Here is a tiny trained network, its code and every weight. The questions are about switching its units off for an input and a class, where a switched-off unit gives its printed mean instead of its output.

import numpy as np


def w(rows, s, z=0):
    codes = np.array(rows[::2]) - 128.0
    scale = np.full(codes.shape[1], s)
    scale[-1] = z or s
    return codes * scale


def norm(h):
    return h / np.sqrt((h * h).mean(-1, keepdims=True) + 1e-5)


def f(y):
    return np.maximum(y, 0)


def log_softmax(a):
    a = a - a.max(-1, keepdims=True)
    return a - np.log(np.exp(a).sum(-1, keepdims=True))


def net(x, mask):
    res = np.array(x, float).reshape(1, 4) / 4 @ E
    u = 0
    for l in range(2):
        y = f(norm(res) @ A[l][:, :-1].T + A[l][:, -1])
        res = res + np.where(mask[u : u + 4], y, B[l][:, -1]) @ B[l][:, :-1]
        u += 4
    return log_softmax(norm(res)[-1] @ U[:, :-1].T + U[:, -1])


A, B = {}, {}
E = w([
[73,100,192,2,86,168,39,119,190,139],'x0',
[164,148,93,64,160,130,142,117,87,208],'x1',
[179,135,167,120,134,147,170,137,145,134],'x2',
[143,215,85,143,235,134,63,130,233,117],'x3',
],0.0089)
A[0] = w([
[104,94,198,178,96,116,110,177,184,14,1],'L0N0',
[154,140,75,17,147,134,144,128,109,255,110],'L0N1',
[60,124,161,52,142,191,98,133,174,117,18],'L0N2',
[113,208,151,112,151,146,68,178,165,124,56],'L0N3',
],0.0087,0.0048)
B[0] = w([
[94,100,143,104,212,156,122,9,87,171,230],'L0N0',
[57,106,141,148,155,153,119,64,130,114,254],'L0N1',
[179,189,112,188,80,130,162,106,92,98,246],'L0N2',
[116,118,100,120,151,120,126,189,154,152,210],'L0N3',
],0.013,0.0061)
A[1] = w([
[112,11,198,69,2,134,168,124,22,104,1],'L1N0',
[150,178,193,57,5,198,4,93,163,163,121],'L1N1',
[134,217,88,137,169,187,58,242,226,144,29],'L1N2',
[121,98,122,117,171,121,37,45,198,81,4],'L1N3',
],0.0068,0.0039)
B[1] = w([
[150,134,134,91,190,107,69,206,245,145,254],'L1N0',
[160,164,57,184,83,120,207,148,41,63,209],'L1N1',
[110,62,169,66,53,71,117,191,138,123,186],'L1N2',
[171,98,186,137,156,187,151,143,81,204,184],'L1N3',
],0.012,0.0079)
U = w([
[90,69,196,148,192,178,115,12,91,134,154],'0',
[155,79,139,77,136,48,82,239,214,136,2],'1',
[198,198,70,215,43,112,195,131,59,2,195],'2',
],0.011,0.0046)

Each question gives the input, the list of numbers given to net, and the class t.
The units are the neurons (one row each of A and B). Each row of codes is followed by its name. A weight is (code - 128) times the scale printed after its matrix; where a second scale follows, it is the last column's (A, B and U).
mask holds one flag per neuron, layer by layer. A switched-off neuron (its flag False) gives its mean, the last column of its row in B, instead of its output. The means were averaged over made-up inputs and are rounded, as every weight is.
A unit's drop is (log p(t) with every unit on - log p(t) with that unit switched off) / (log p(t) with every unit on - log p(t) with every unit switched off).
The circuit of an input: a set's keep is (log p(t) with only the set's units on - log p(t) with every unit switched off) / (log p(t) with every unit on - log p(t) with every unit switched off). Starting from all 8 units, units are removed one at a time, each time the one whose removal leaves the highest keep (on an exact tie, the one counted first), for as long as the keep stays at least 0.8.
circuit, biggest first: the units of the circuit, biggest drop first
unit that matters most: the unit with the biggest drop
top k neurons in layer l: the k neurons of layer l with the biggest drops, biggest first
drop when u is switched off: that unit's drop, to one decimal
input [5,-6,2,3], class 0: unit that matters most : L0N0
input [-5,-2,-3,-6], class 1: top 2 neurons in layer 1 : L1N0, L1N1
input [-7,-8,-1,6], class 0: top 2 neurons in layer 0 : L0N0, L0N2
input [-7,-4,-2,-7], class 1: circuit, biggest first : L0N2, L1N0, L1N1
input [-4,-5,5,5], class 0: circuit, biggest first : L1N0, L0N2, L1N1
input [-4,-8,0,8], class 0: top 2 neurons in layer 1 : L1N0, L1N3
input [-6,-6,8,8], class 1: circuit, biggest first : L0N2, L1N2
input [0,5,-6,-6], class 1: top 2 neurons in layer 1 : L1N0, L1N3
input [6,0,6,-5], class 2: top 2 neurons in layer 1 : L1N1, L1N2
input [-4,3,-4,6], class 1: top 2 neurons in layer 0 : L0N0, L0N2
input [-7,0,-2,7], class 1: top 2 neurons in layer 0 : L0N2, L0N0
input [5,4,-8,0], class 2: top 2 neurons in layer 0 : L0N2, L0N0
input [5,-4,3,-3], class 2: top 2 neurons in layer 1 : L1N1, L1N3
input [-1,7,0,-8], class 1: unit that matters most : L1N0
input [-5,7,-3,3], class 0: top 2 neurons in layer 0 : L0N1, L0N2
input [8,7,0,-7], class 2: top 3 neurons in layer 0 : L0N0, L0N2, L0N3
input [-8,8,1,-6], class 0: top 3 neurons in layer 0 : L0N2, L0N1, L0N3
input [8,-5,6,-8], class 1: drop when L1N0 is switched off : 5.1
input [3,-4,-4,-6], class 1: drop when L0N1 is switched off : 0.7
input [-3,5,6,-8], class 1: circuit, biggest first : L1N0
input [-6,-7,-5,0], class 0: drop when L0N2 is switched off : 0.2
